In the rows, 128 means zero.
Each row has a class, written as a number after it.
[118 118 102 169 136 148 136 118 120 138 129 117 141 134 128 161 147 110
 154 125 130 130 133 126 129 138 126 161 109 128 118 117 123 142 127 107
 120 114 143 141 128 105 104 128 135 114] -> 3
[127 123 155 121 141  95 109 124 120 142 164 101 134  97  96 167 124 112
 139 111 120 128 120 106 136 107 110 115 104 126 140 141 126  97 142  76
 146 144 127 145 122 139 109 151 127 129] -> 4
[ 98  99 125 128 136  94 123 134 146 182 127 113 113 132 114 113 150 113
 136 157 155 153 134  99 121 130  96 180 123  94  94 112 125  49 169  89
 137 148 100  76 119 122 100 129 144 101] -> 2
[157 135  77 140 143 198 162 107 136  41 166 160 118  94 156 133 145 106
  99 164 130  85  95  61  65  67 163 140 208 119  96 112 156 227 113 166
 121 131 160  96 127 122 111  94 140 111] -> 1
[152 159  86 153 136 153 123 152 105 156 113 122 146 163 127 135 122 116
 146  98 105 106 128 120 115 135 109 104 102 142 105 176 140 161 109 153
 146 156 123 152 112 123 149 129 117 108] -> 6
[124 112 157 143 117 113 116 138 114 152 146 121 145 155 139 127 124 121
 141 129 127 128 124 127 128 146 141 101 130 118 140 115 121 171 132  81
 128 140 101 125 117 113 154 149 129 124] -> 4
[115 120 120 122 137 156 128 135 121 145 110 123 129 145 144 124 123 122
 111 129 141 113 128 125 102 122 137 109 110 109 137 121 104 110 165 122
 118 124 145 140 128 120 147 128 124 130] -> 6
[128 135  94 135 129 124 169 125 135 108 124 135 142 108 123 152 122 119
 146 129 114 132 132 132 111 126 126 141 123 122 114 128 105 136 128 134
 131 132 155 140 116 143 115 135 120 121] -> 3
[161 211  52 135 113  83 190 184  88 166  70 161 140 124  95 174 145 132
 115  92  64  69 212 107  25 117 184 137  76  88 197 109 167 135 184 102
  87 114 156 139 127 132 176 144 118 141] -> 3
[106 120 144 125 118 132 150 136 132 117 120 134 134 121 136 122 109 138
 138 144 122 129 138 138 117 136 122 117 130 129 127 144 117 127 115 148
 135 136 140 138 106 135 116 142 115 123] -> 0
[172 115  79 172 199 122 155 146 146 100 113 115 113  80 128  58  53 123
 190 124 113 171 109  85 115 133 157  37  85 174 131  49  96 153 101 154
  59 154 103 101 118  74 124 119 157 190] -> 6
[130  87 115 113 151 142 106 147 134 123 127 119 107  93 102 131 151  97
 161  81 117 119 127 131 139 131  89 171  55 168 116 123 139  80 142 134
 134 136 165 129 156 131 112 168 144 133] -> 3
[154  62 129 135 127 207  91 165 140  92 138 135 125 122 172 158 133 115
 176 132 103 124 104 126 107  87 123 139 118 155 151 114 135 154 118 151
 144 158 166 154 119 147 170 150 140 125] -> 3
[130 120 109 154 131 164 101 148 120 141 108 101 129 128 150 142 161 133
 125 113 141  95 152 123 116 146 149 115 114 115 128 142 117 106 133  98
 114 123 130 147 114 123 130 130 129 111] -> 6
[142 124 106 118  99  84 229  85 122 106  48 131 173 171 144 111  54 181
  40 217 116 173 164 195 180 166 158  89 167 167 141 134  91 150 108 129
 140 143 147  90 163 103 101  96 164 154] -> 8
[ 95 117 140 102 116 148 140 126 129 134 123 125 132 125 130 110 122 132
  97 144 148 136 131 130 104 134 107 134 139 125 130 153 112 102 154 116
 137 131 148 133 141 122 126 149 128 131] -> 0
[151 121  65 134 112  81 141 104  75  64  75 139 174  96 126 210 191 124
 107 139 150 136 111 144  81 147 146 138 189 112 152 138 145 163  48 100
 136 126 101  95 143 120 160  69 162  99] -> 8
[125 121 111 136 116 126 164 138 124 124 116 137 143 120 134 148 112 116
 151 121 115 124 130 141 104 119 121 131 123 128 113 128 111 131 133 133
 136 131 144 135 124 152 120 144 112 121] -> 3
[130 174 144 118 126 126 180 106 130 155 114 138 146 116 124  57 191 102
 148 100 115  77 115 122 160 123 118 135 108 106 112 143 134 177 116 161
 118 154 155 138 130 128 131 117  86 116] -> 6
[122 120 141 143 123 163 129 139 139 109 145 119 137 107 149 133 108 129
 119 135 148 131 143 109 125 142 140 147 115 134 145 131 113 127 129  93
 148 129 155 107 134 106 111 159 155 126] -> 7
[135 104 131 139 125 147 133 136 148 149 151 123 112 117 120 108 146 135
 110 110 135 153 137 115 153 114 145 135 102 123 151 113 127 106 109 123
 114 134 134 125 142 110 142 140 136 128] -> 7
[128 175 178 119 140 118 132 133 128 129 139 111 150 104 136 108 190 154
 121 131  99 108 118 114 165  93 139 162 106 148 166 158 155 127 132 127
 136 142 124 131 156 111  59 142 126 126] -> 0
[114 119 117 138 140 143 139 129 132 127 130 111 101 112 116 131 124 122
 108 107 128 107 164 118 127 143 146 114 135 129 121 128 122 109 124  96
 113 117 133 124 120 141 109 129 122 142] -> 5
[140 163 132 137 117 108 137 139  90 154 126 133 112 131 101 123  90 119
 147  97 112  93 107 109 131  49 141 132 105 132 155 163 160 161 129  86
 128 165 146 131 167 141 159 145 140 168] -> 2
[104 119 128 122 124 136 153 138 122 129 121 139 122 118 119 126 112 122
 150 131 123 127 128 130 124 127 112 131 132 122 116 124 131 126 133 147
 131 131 154 132 126 138 120 144 118 134] -> 0
[130 194 125 143 140 160 110 130 117 110 108 134 147 156 150 115 151 118
 114 105 122 109 111 108  87 125 133 104 101 136 144 164 113 200 135 134
 141 149 151 158 155  86 137 163 129 107] -> 6
[106 214 129  37 192 159 131 180 168 107 134 123 143 106 129 122  58 134
 148 139  72  85 188  71   4 129 102 107 119 131 153 150 164 129 182  70
 133 153 133 119  39 155 127 124  87 120] -> 5
[132 182  41 152 141  44  70 174  85 183 125 111 116  83  79 130 151 140
 192 102 104 130 162 131  68 109 134 193  85 131 112  91 196  90 167  63
  88 165 123 179  86 100 149 133 114 158] -> 1
[107 110 139 131 130 128 147 125 125 154 119 126 117 142 126 129 144 110
 130 111 138  89 115 121 137  92 148 136  81  98 147 125 122 118 143  87
 126 137 132 105 125 128 147 139 137 129] -> 2
[119 136 133 127 128 120 151 127 135 121 113 146 123 137 140 119  99 119
 150 126 136 112 138 124 124 112 110 140  97 120 115 147 116 139 123 147
 134 144 139 123 114 137 130 124 120 133] -> 2
[195 117  76 113  99 118 151 227 110 170  69 115 143  60 150 110 150 155
 180 118 110  48 196 167  98 125 154  91 139 109 144 158 129  91 110 162
  85 107 145 130  93 179 158  78 122 145] -> 6
[110 127 145 111 131 130 189 134 137 155 118 120 139 142 136 115 123 113
 133 136 127 103 133 121 113  96 107 142 103 113 142 167 116 126 178 120
 143 158 151 135 121 117 135 124 126 134] -> 2
[156 116 152 140 129 141 146 145 148 155 132 103 145 116 159 133 162 116
 165 152 157  93 106 141 110 105 143 133 140 130 171 112 120 118 107  78
 135 140 105 109  89 148 124 120 148 109] -> 8
[134 132 174 155  28  95  49 129 101 179 166 122 152 117 165 134 182 118
  99 167 110  80 189 146 169 124 139 112 194 109 148  95 142  59 199 143
 173 128 108 194 123 117 119 151 130 157] -> 1
[123 124 134 133 115 129 151 139 139 138 129 138 129 141 131 136 117 122
 105 116 141 120 132 132 115 106 148 164  89 128 150 139 111 109 140 141
 142 139 150 127 121 132 124 151 119 132] -> 7
[128 112 114 132 119 148 143 146 134 155 135 132 121 142 154 131 132 134
 118 146 123 119 143 144  99  95 154 173 112 131 155 102 148 111 168 112
 130 146 152 122 121 130 159 149 144 145] -> 1
[ 94 130 146 130 120 126 158 139 119 125 125 129 118 129 142 120  98 138
 142 136 127 124 119 139 119 128 129 127 128 118 133 136 121 138 130 125
 126 135 149 141 109 134 120 142 126 121] -> 0
[166 140 136 156 123 147 159  88 129 107 149 154 143 154 146 101  47 143
 107 143 136 132 132 137 160 145  97 144  84 142 164  80  82 156  97 114
 133 200 133 124  84 114 210  99 168  97] -> 4
[181 140 145 196 134 164 209 126 101 123 177 112 167 104 162 218  70 114
 157  84 148 166 127 101 174 155  62  96 105  69 151 124 102 117 141 115
 121 106 123 145 124 127  48 133 121 148] -> 3
[ 84 159 126 115 116 121  94 108 122 138 104 120 105 120 129  60  94  99
 124 123 142 113 121  97  90 133  98 127 119 138  93 148 134 116 124 109
 140 137 154 141 115 120 142 134 134 121] -> 0
[127 128 135 133 118  97 159 136 125 144 128 137 139 139 140 144 115 122
 135 140 129 137 139 128 100 138 123 127 128 121 121 130 112 160 136 124
 140 135 129 126 121 141 146 141 123 120] -> 4
[122 196  77 131 118  65 123 167  68 133 127  90 139 112 102 179 108 161
 149 108  91 152 185 141 132 179  88 185 195 100 182 175 167  84 170  18
 129 172 137 159 123 115 155  80 190 126] -> 5
[174  83 179 129 172  54 181 132  72 165 116 126  95  84 166 122 103 179
 145 136 120 153  88 154 183 123  85  86  21 112 145  62 192 177  71 130
  98 204 116  95 103  86  78 117 126 104] -> 2
[128 111 127 146 129 147 165 135 131 132 146 121 126 102 123 121 128 113
 116 128 140 128 141 107 117 146 144 150 133 135 131 113 131 142 112 124
 126 138 135 112 138 102 128 130 141 119] -> 7
[152 104 130 166 148 143 169 115 108 110 128 119 139 137 123 147 141 107
 110 128 135 132 121  95 144 131 142 120 121 131 122 117 144 141 111 120
 124 118 118 120 134 111  89 120 125 133] -> 8
[118 132 126 133 125 129 164 139 125 112 136 134 134 119 132 145  98 118
 147 123 112 125 130 134 108 123 122 144 106 130 121 133 109 128 131 139
 133 128 145 148 114 151 123 136 118 115] -> 3
[114 141 147 115 145 139 189  58 150 104 145 135 182 153  99 126 138 102
  69 108 119 115 137  75 117 126 149 119  84 118 113 197 108 159  67 134
 135 125  97 119  86 147 155  98  65 112] -> 4
[163 149 101 157  93 152 119 163 125 135 141 124 135  86  84 114 126 155
  83 131 140 125  99 121 117  83 125 140  88 149 152 155  99 141 128  77
 117 170 132 130 140  77 131 163 141 111] -> 7
[149 203  89 116 139 168  69 136 166  95  93 117 126  94 126 130 125 105
  81 142 119 112 128  76  71 115 105 144  81 148 146 145 100 121 132 113
 154 145 159 113 101 104 124 138 145 111] -> 5
[ 90 152 144 133  66  92 147 105 120 123 106 177 132 113 156  48  73  99
 156 135  99 133 141  60 123 106 100  89 145  88 117 104 144 128 144 108
 142 116 124  70 113 150 191 114 114 169] -> 5
[172 146 116  76 134 110 164 194 193 110 137 134 102  89  83 137  52 168
 108 238  91 142 130 105  93  88 130 161 160 129 169 107 116 113 207 136
  74 210 117 111  81 138  75 113 121 155] -> 2
[118 122 119 109 139 145 124 135 130 108 114 126 118 149 137 139  97 113
 114 120 135 124 110 146 113 111 113 118 141 135 146 150 107 133 139 131
 136 130 154 116 134 128 107 123 139 143] -> 5
[124 122 111 138 141 141 140 136 125 124 118 140 129 130 131 133 124 118
 144 116 122 114 138 114 101 124 127  99 116 125 119 133 119 121 127 160
 125 130 128 131 121 137 136 126 118 119] -> 6
[106 113 136 152 141 151 140 124 118 128 144 117 116 130 128 127 137 134
 128 132 136 132 122 115 138 127 136 150 130 108 127 118 127 119 124 111
 119 143 147 143 110 119 111 133 127 106] -> 0
[132 113 127 140 138 133 161 142 130 123 158 128 116 116 129 113 124 117
 114 114 145 132 117 104 132 142 156 144 118 107 150  82 120 132 148 110
 109 141 131 102 129  96 118 145 147 132] -> 7
[166 181 139 192  87  19 221 143 134 192 103 160 134 153 157  65 136 169
 134 151 139 181 186 128  70 178 160 109 137 125 178 138 126 212  86 126
  72 125  65  83 157 103 143 134 152 139] -> 4
[157 202 122 112 132  79 102 185 121 184 155 107 141 135 126 110 126 130
 147 108 135 122 105 149 127 130 127 138  53 155 143 164  90 151 130 131
 143 106 101 143 132 125 149 159 149 138] -> 4
[138 126 103 141 115 142 111 122 160 122 135 139 122 131 154 171 169 107
 148 115 112 100 128 126 114 109 117  90 141 120 127 115 119 133 128 158
 139 122 124 158 105 146 109 134 126 104] -> 3
[148  95 153 129 157  89  55 190  52  74 153 128 127 151 147 155  77 162
 175  75 109 153 119 194 179 164 150 124 129 133 185 108 146 125  71 114
 124 157  93 104 118 139 126 132 163 140] -> 5
[121 125  85 142 138 164 167 111 136  94  98 101 166 128 164 195 102 119
  96 148 122 143 113 127  86 117 154 150 120 159 101 148  91 149 121 138
 138 130 131 174 114 141 136 105  95 143] -> 3
[127 166  98 124 133 140 164 142 193 137 110 134 159 109 129  69 125 133
 161 125 113 135 160  91 104 100 138 135 102 138 149 131 112 114 155  81
 132 152 148  76 118 111 133 157 139 152] -> 7
[ 88 118 165 153 120 146 124 135 115 108 137 124 125 138 155 112 122 140
 157 142 127 123 133 131 145 150 154 140 155 133 150 130 136 160 116  99
 127 126 139 122 139 113 114 150 156 125] -> 0
[ 88 103 143 136 115 135 131 127 107 157 138 115 129 122 145 101 146 127
 137 150 143 119 121 126 122 138 131 125 119 123 128 135 128 135 131 115
 134 114 135 141 115  99 141 138 138 128] -> 0
[103  95  97 142 163 137 114 128 114 123 210 149 104 131 114 128 137  78
 145 129 152 119 100  57  71  94 109 131  88 130  96 136 109  82 147 243
 163  78 118 168  84 114 142 119 141 126] -> 0
[131 114 115  95 148  84 116 114 178 110 113 158 110  86 139  39 139 116
 175 110 193 126 111 180  60 144 140 121 133 168 168  65 100 160  64 146
  81 162 109  79 129  96 142 125 160 144] -> 7
[115 138 111 128 130 143 140 123 144 138 132 123 132 145 140 146 118 132
 119 125 124 144 110 128 122 111 116 152  81 131 134 124 111 122 160  98
 124 136 132 151 123 129 135 144 122 128] -> 3
[110 132 161 149 127 153 145 132 123 137 140 109 130 119 162 134 140 146
 133 139 128 118 140 117 146 145 134 136 132 117 131 132 139 132 120 107
 131 124 129 139 114 128  96 139 126 113] -> 0
[151 129 202 114 162 244 174 178 141 128 134  93 180  88 160  60 150 172
 141  77 119  97 120 126 160  75  97 125 127 124 186 106 123  87 164   7
 109 190 125  80 170 119 110 159 130  94] -> 0
[168 203 159 134 133 121  85 140 112 139 138  96 154 131 148 105 111 100
  80 152 139 147 148  89 106 156 142 171 154 141 111 125 100 145 125 149
 157 140 134 163 153 119 120 127 128 122] -> 4
[134 115 109 154 130 170 153 134 126 119 122 130 144 128 139 136 135 105
 142 111 139  93 130 105 134 130 123 101 111 106 128 143  98 120 148 148
 119 103 138 121 123 119 119 119 132 136] -> 6
[139 109 135 144 139 165 180 132 119 101 132 113 144 127 147 164 131 130
 118 132 118 129 127 113 164 141 126 115 130 130 115 113 138 140 135 100
 140 125 119 136 127 131 117 126 120 121] -> 8
[137 164 106 118 143 131 107 183 128  82 177 171 124 148 146 152 130 135
 153 130 107 137 146 118 135 109 162 196 146  85 157  64 145 102 162 188
 107  72 115  86 136 143 120 104 156 132] -> 1
[148 166 155 160 132 181 115 145 137 167 121 115 129 151 135  99 163 129
 125 122 129 143 120 116 126  84 106 167 121 130 150 130 134 138 120 161
 106 154 145 184 151  97 112 118 105 108] -> 0
[131 131 120 152 125 115 122 132 123 153 149 125 124 158 134 127 139 122
 148 115 141 121 121 126 139 136 128 127 142 122 117 119 125 172 137  96
 111 124 105 131 132 118 134 122 139 125] -> 4
[183  82 146 161 113 175  65 151 107 165 230 159 116 172 181 112 157 180
 127 166 193 178 175 102 149 157 142 202 163  83 132  93 141 139 110 112
 113 113 109 124 124 159 194 127 149 127] -> 4
[131 169  86 121 167 165 185 105 150  82 148 135 147 117 153 148 129 159
  86 138 154 146 155 100  87 187 115 174 104 143 162 133 115 131 105 139
 106 128  85 127 101 106 168  82 156 120] -> 0
[155 150 155 157 128 138  88 136 150 162 110 118 136 138 119 139 121  92
 127 148 127 132 146 107 116 130 133 186  74 147 154  96 108 116 103 130
 144 142 139 105 128 126 144 144 146 102] -> 4
[137 167 148 145 142 157  89 132 131 162 147 129 144 156 122 117 115 105
 114 107 120 146 146 105 108 100 153 114  83 146 165 102 125 133  86 171
 140 117 117 154 145  87 156 135 123 121] -> 7
[154 110 149 112 112 159  97 125 162 161 109 133 132 142 155 125 164 126
 104 162 132 111 142 123  99  80 146  98 146 130 145 123 123 165 106 137
 126 121 146 125 142 140 144 124 115 118] -> 4
[113 146 119 129 129 123 169 141 141 120 150 135 126 115 149 113 121 137
 150 128 111 126 137 145 114 106 137 137 131 128 105 129 131 142 126 140
 136 134 143 130 110 145 122 143 119 119] -> 1
[167 142 132 161 125 123  73 140  85 133 154 121 139 155 112 158 127  99
 153 119 144 113 142 124 130 147 159 133 131 128 118 175 154 149  44 149
 154 107 125 159  89 161 111 130 116 127] -> 8
